Where the symbols take the elements:
state | ri pe de tu lu ro
bt | gm - dz tc dr -
zz | sl pp tt zq bz hb
nb | zn tc ls gs dz zp
mc | zl gf zq nz pp dp
dl | mc dp gd zc hb zh
md | hm - gs - tc -
cn | md - nl - zp -
hb | pp hq bn dl tg gm
qq | rl ft - - fr dq
pr | dz fp sl zl sd cr
cr | fp - pp gf lp -
fp | bt - pr zp zj -
gs | qp md ft - nb cn
rl | jm lg - - qz ft
fd | ls zl tp dq sl mc
zn | dl zh pz qp jg tc
zp | tc - zl cn fp -
zj | dr - sd fp - -
zg | lf fh jd tb - sd
tb | tl dz bd ls zg pr
zc | nz jl dm - dl hm
ls | pz nb fr ft tb zl
zl | nb zp fd nl pr gf
hr | sd lp bz pp - rf
lf | fb gz rg tl - fh
tm | sm bz - tt - fb
rg | ml lf - pb - zg
dp | gf - dl jl hq -
fr | qz ls - qq bd fd
ml | tm fb - sg - lf
jm | gt dm - - gb lg
bm | cn - nz - gf -
jd | rg zg - bd - qc
gf | zp - mc bm cr -
gd | zq dl gb dm bn zn
qp | zc hm lg - zn md
pb | sg tl - qz rg tb
pz | gd zn qz lg tl nb
bd | pb tb - fr jd sl
dq | ft nl qh - fd nz
rf | lp - tg hq - -
sm | jd qc - gp - bz
tg | hr rf fb hb - rj
rj | rf - gz gm - -
nl | gs cn dq - zl bm
gb | qn gd - jm sg pz
tt | gp zz - qn tm bn
bz | qc hr tm zz - tg
qz | gb pz - rl pb ls
tc | zh - nb md bt -
qh | qq dq - - tp bq
jl | bm - zc - dp -
sd | fh zj qc pr - lp
gm | hq - jg zh rj -
dr | rj - fh bt - -
tl | bn jg pb pz lf dz
bq | dq nz gt - zq zc
gz | tg rj lf jg - dr
gp | bd sl - tp sm zz
fh | gz dr zg dz - zj
zq | fd mc qn bq zz dl
lp | zj - hr cr - -
ft | lg gs qq - ls nl
jg | hb gm tl zn gz bt
sl | tb pr gp fd qc pp
nz | nl bm bq - mc jl
qn | tp zq - gt tt gd
zh | dp - zn hm gm -
tp | fr fd - qh gp zq
qc | zg sd sm sl - hr
pp | pr cr zz mc hr hq
sg | tt bn - gb ml tl
fb | bz tg ml bn - gz
gt | qh bq - - qn dm
hm | jl - qp - zh -
lg | dm qp rl - pz gs
dm | bq zc jm - gd qp
dz | jg bt tb nb fh fp
hq | cr - hb dp rf -
bn | zz hb sg gd fb jg

The rows follow the links: the fewer symbols apart two elements are, the more alike their rows tend to be.

Each row is also shifted at random along 4 hidden directions that mean nothing.

Row, then element:
[-35 -35  -3   6 -21 -11  17 -53 -10  28  10 -35 -21  31 -32  37 -19  82  21  18   5  15 -13   1  34]
element: tc
[-41  -5   4 -19  59 -15 -12  -8  14 -34  16   5  10  20  71 -39  -1 -79 -19  -4  39 -26  -5  12 -20]
element: rg
[-44  37 -10  12 -50 -55  41 -31  13  16  34   3  14 -12 -20 -27 -29 -38   4  47 -55  23   3 -43  31]
element: fd
[ 16 -22  48  17 -40  84 -34  77  18   6 -54 -26 -49  11 -22  43  15  57 -11 -16   0  38  55  12 -21]
element: dl
[-66 -23  45   9  34  22 -10  22  -7   1  11 -13 -27  27  77 -23  -5 -48  28  10  69  26  -7  -2 -17]
element: tl
[ 15  -1  -2  37 -48  13  76   7   9  32  -6  -6  23 -24 -49  47  27  77 -17  -3 -23   9  17   1  -4]
element: gf
[ 16  -6 -29 -54  -6  31 -33   4  19 -67 -39 -11 -56  46  19  11 -32 -17  65   5  -3   3  28  35  21]
element: lg
[ 25  45  -1   2   4 -47 -17  -7  17  19  37  15  10 -12   9 -43 -32 -68  37  18   2  44  -6 -27   8]
element: gp
[ 57  25 -15 -16  43 -30 -55 -17   1  27  25   5  72 -16  -9 -43  -1 -44 -43  12  -7 -17 -48 -13   7]
element: qc
[-17 -10 -10  10  31   7  74  13 -16  -6  28  35  27 -25  11  -5  56  -5  22 -49  25 -56 -18  15 -51]
element: tg
[-54 -48   6  -8  60   9  36 -18 -29 -17   6   0  -4   5  49  -6  25  30  -4 -21  68 -44 -37  19 -32]
element: gz
[ 39  19 -23 -17  60 -52  -2 -18 -12 -23  33   2 -35  11  43 -33 -32 -66  19  -1  33  26 -17  17   0]
element: jd
[ -20  -17    4  -15   47  -24  -20  -40  -16  -14   27  -14   35    2   46  -36   15  -26 -124    2   21  -31  -33   -2   21]
element: zg
[ 34  32  13 -12 -25  17  12  82  38 -28  -6  21 -42  12  13 -12 -18 -67  77  10  21  49  43  17 -22]
element: gb
[-36   6   9 -16  14 -12  45  18  40  -7  36  -1  13  21  57 -34 -17 -78  -8   7  57  33   3   7 -14]
element: pb
[  5 -28 -41 -26 -17   0  60  -8  16 -23 -13   4 -25  25 -23  35  -3  72  87 -19   5 -23   4  43  11]
element: hm
[-31 -29 -10   4 -23 -49  55 -55  -7   8  24  -8 -39  23 -12  12 -46  38  71   9   9  32  -3  -5  48]
element: nb
[ 22  14 -34  41  40 -32  58 -11 -30  17  26  54  12 -57 -18 -11  19   2  69 -29  -8 -20 -24  -2 -30]
element: hr
[  2 -33  26  24  14  -6 -44 -45 -26  52   0 -64 -13  23  35  -9 -11  47 -73   3  41  35 -29 -15  25]
element: dz
[ 44  32 -29 -19 -55   0  52  17  22 -38  -6  38  12 -30 -53  30  11  27  25  -7 -69 -10  25   7   2]
element: nz
[ 35  46  22  32 -53  18  -4  39   0  20 -28  23 -20 -35 -29  -5 -20 -36  58   2 -34  45  38   1  -5]
element: zq
[-52  13  -3 -31   6 -47   1 -44  49  11  64 -10  87  23  41 -52  -3 -87 -15  27  10   4 -39 -20   6]
element: bd
[ 34  45  12  24  41 -11 -31  12 -26  21   3  61  14 -55  -6 -30  21 -63  43 -20  -7 -16  -2  -9 -41]
element: bz
[ 23  -6 -18  31  29   3   4   7 -48  32 -14  35  -2 -58 -30  13  18  57  56 -42  -2 -31 -13   3 -14]
element: lp
[ 25 -27 -39 -17   2 -20 -15 -22 -24  -9 -25 -17 -58  23 -36  31 -36  86  79 -16  -6   0   2  33  33]
element: md
[   4   18  -19  -20   17  -53   49  -15   -4  -69   -6   17 -114    9   21    3  -53  -43  -11   20   -6   49   31    1   65]
element: qq
[-15  40   9 -21 -23 -17 -55 -14  12 -41 -18   2  -8  -9   0 -24 -23 -56 -53  29 -41  -2  27 -17  54]
element: qh
[ 37 -33  -6  15  28  15  50  24 -28   8   7   6  23 -29 -11  32  49  63 -17 -44  28 -34  -5  39 -35]
element: rf
[  3 -28 -30 -53 -22  35 -15  -3  30 -55 -37 -26  -8  56   2  39   2  47   5   2  -9 -40  10  33  14]
element: qp
[-31  52  21  -2 -42 -11  29  16  45 -10  14  28  27 -25  -3 -38 -14 -85   2  45 -38  15  18 -32 -23]
element: qn

In each set, the symbols that take the first to the second take the third to the fourth, perhaps in another order. Give the fourth.
Answers are names.
A [ 39  33  22  20 -18 -35 -59 -21  -8  58  15 -25  37 -13  -9 -31 -15 -21 -58  18  -2  52 -22 -41  16]
B [ 17  52  -8   5 -42 -52  17 -36  20  11  23   2 -17 -15 -32 -10 -45 -30  50  31 -26  68  12 -16  35]
C [ 29 -34 -23  17  48 -36  32 -42 -72  20   1 -11 -62 -10   0   0   4  68   1 -44  54   6 -33  18  12]
D bt

A [-19  34 -32   6 -27 -48  20 -49  -5 -40   8  13 -27 -25 -30   6 -22 -27   8  21 -71  -9  21 -20  37]
B [ 15   9 -10 -41 -17   9 -99  -2  16 -39 -19 -29  -8  44  13 -19 -37 -48 -62  25 -25  -3  17   4  43]
C [ 48 -26 -37 -10 -33   0 -34 -27 -15   7 -31 -24 -18 -12 -50  32  -7  73  -3  -9 -42 -22 -12  10  39]
D gs

A [ 31  41 -11  -3  -6 -43  23 -10  -8 -42  -4  18 -76 -27  -6 -23 -43 -49  -1  14 -44  36  34 -10  36]
B [ 44   5 -26   2 -20 -31 -11 -32 -26 -16 -28  -5 -56 -13 -57  29 -32  43   8   3 -61   8  27   1  60]
C [ 48  45  13  -7 -13 -40 -16  18  16   4   1   4 -43 -16  -7  -8 -53 -49 -11  19 -24  63  25 -15  27]
D zl

A [  8   1 -23   1 -42   0  19 -27 -15  -3  -7 -21  -4 -19 -51  33   3  75 -10   6 -47 -15  -5  -7  34]
B [ 16  -8  -4  38  -6 -30  13 -32 -19  57  17 -15  44 -17 -49   6  12  65   6   1   6   5 -44  -7   5]
C [ 38 -15  11 -39 -15 -14 113  48  38 -24  20 -26 -74  68  34  22 -42  -8  -9  -8  52  80  25  42   4]
D lf

A [ 58 -16 -18 -11 -10  41  30  41   2 -21 -32   4 -36   3 -37  70  12  82  52 -25 -18 -15  21  37 -22]
B [  3  -9  13  28 -39  45 -24   8   5  41 -25 -12  15 -26 -60  37  26  75 -24   4 -35 -11   4 -14   0]
C [-14 -22 -26 -51 -25  10 -75 -35   5 -24 -33 -39 -19  37 -13  15 -29  44 -14  27 -39 -26   2  10  42]
D zn

A [-30 -19  32  -1  37   6  -8  19  24  11  19  -7  14  43  56 -20  -6 -34  26  17  70  10 -19   8 -34]
B [ 26 -44  13  17  19   5 -72 -28 -50  60 -21 -55 -21  25  -8  22  -7  94  -4 -23  37  27 -25  -9  10]
C [ -19   31   15   16   48  -24 -147  -17  -29   -1  -17   16   11  -23    6  -57  -15  -75   -2    5  -10  -18   -4  -32   22]
D hr

A [-24 -32   5   7  12 -29   4 -43 -13  46  29 -41  24  19  19 -22  -6  49 -24   3  45  30 -39 -12   8]
B [-32  -8  21   7  29 -19 -73 -19 -26  42   5 -26 -38  24  27 -29 -47 -33  42  13  45  44 -22  -6  22]
C [-45  25  17  40 -69  30  24   2  17  29  -2   7  39 -40 -50  30  22  19  56  15 -63  -6  15 -16 -10]
D zq

A [ 58  -3 -22   1  28 -18 -24 -23 -19  42  11  -6  51 -10 -40   1  36  59 -35 -21  -5 -20 -44   0  -9]
B [ 56   6  -4  22  50 -34 -49 -26 -68  42   3   1  -2 -22 -24  -2  17  15 -12 -23  -2 -17 -36 -12  12]
C [ 37   3  22  26 -11  53 -91  30 -16  78 -17  -8  39 -13 -51  15  40  72  32  -8   3  -2 -23  -5 -29]
D pp

A [-51 -37  12  -4  15 -22 -39 -56  -3  67  38 -45  39  17  16 -33   2  29  26  11  32  11 -31 -24  17]
B [-56 -47  29  25  39   1  40   7 -27  12  21 -13 -50  26  34   9  -1  11  91 -29  68   9 -13   9 -36]
C [ 43  55  34  36  -3 -24   8  41 -15  24  14  34 -37 -26  16 -26 -14 -72  22 -12  19  51  25 -19 -24]
D gp

A [-32 -32  -5 -18  -1  37 -28   7 -14 -56 -47 -13 -64  36   3  31 -26  38  67   3   3 -29  24  32   6]
B [ -2  -1 -23 -16 -36  35  37  24  24 -46 -29   4  -9   1 -19  47  15   9  33  -7 -30 -28  38  32  -5]
C [-30   6 -38 -71 -28 -13 -55 -42  26 -57   6 -18  22  36   1 -13 -42  -9  38  34 -38 -42 -14   6  43]
D lg

A [-26  -3  10   7 -19  22  69  43  46  46  39  29  95   1  20   0  55  21  53 -11  27 -18 -15  10 -71]
B [ 29   2  18  -1 -48  63 -13  72  30   6 -36  -4   3  18 -22  45  11  48  30  -7   8  12  36  23 -35]
C [ 16 -28 -45  -9  65 -45  13 -56 -45  10  39   2  15   8  36 -17  -8  25   3 -16  55 -19 -61  11   7]
D dz

A [-19 -40   3  14  18 -11 -56 -31 -27  62  18 -50  18  28  20 -15 -16  34  10   4  27   4 -39 -21  12]
B [-29 -26  45  51   8  73 -12  33 -30  31 -38 -21  -9   2 -14  44  42  65 -54 -38  26 -14  -3  -2 -37]
C [  2   1   2 -55 -30  60 -16  51  62 -65 -20  15  24  27  -6  18  27 -25 -40  16 -29 -39  34  19 -17]
D nl

A [-13 -41  -5 -12  51  29 -81   0 -21   4 -18  -8  15  44  33  -5  29  25  -5 -37  48 -49 -35  10 -37]
B [ -5 -40   7  37  27  27   8   5 -40  23  -3  36  -3 -25  -7  30  34  56  16 -35  29 -57 -20   7 -39]
C [ 29  34  49  45   2  12  11  28 -11  43  -4  17  11 -54 -16 -13  15 -37 -80 -17  -6  56   2 -22 -22]
D pr

A [-41 -48  -1  22  16  -3  82  -2   1  44  29 -26  19  23   7  22  20  65   3  -5  48 -20 -24   4 -20]
B [-12 -38  34  39  13  30   5  36 -28  38 -22  -3 -21 -17 -25  31  38  69  38 -30  40  -6 -14   0 -47]
C [ 36  16 -28 -63  -9 -11  37  22  39 -67  -1   0 -29  45  23  -1 -38 -64  26  13   1  19  21  41   7]
D jm

A [ 17 -18  18   4   6  56 -19  65  19  46   0   1  61   9   6  10  40  22  49 -22  28  -3 -16  34 -67]
B [ 46   1  -1  29 -42  35 -13  19  -4  34 -24   3  32 -10 -53  40  12  70  27  10 -29   2  -5   0 -20]
C [-23 -39   6 -14 -19  24  52   7  48  -4   3 -55 -11  59  17  26  -5  46  -8  15  30  20   2  32  10]
D jl

A [-31  -7   3  38  31   9 -80 -13 -47  26 -22  34  17 -43 -30   3  29  47  95 -25 -10 -65 -18 -19 -27]
B [-47 -50  -8  16  42 -22 -13 -55 -70  16  -6 -16   5  -5  -2   5  15  59  -2 -13  23 -37 -35  -6  18]
C [ 41 -35  21  16 -29  45  73  44  -3  22 -25 -10 -23  18 -23  60  17  77   2 -30  16  31  21  31 -32]
D zp

A [ -9 -11 -14  19 -49 -31  37 -47   2  39  15  -7  25 -23 -56  29  -9  65  53  11 -32   7 -10 -14  31]
B [ 81  -7 -44   1  12 -17  -2 -24 -32  47  15   2  41 -11 -36  18   8  54 -17 -25   9 -13 -44   6   6]
C [ 17  28 -15 -27 -21 -10 119  40  57 -78  14  38 -28  -7  12   1   6 -64 -30   5  -8  29  42  24  -7]
D sg

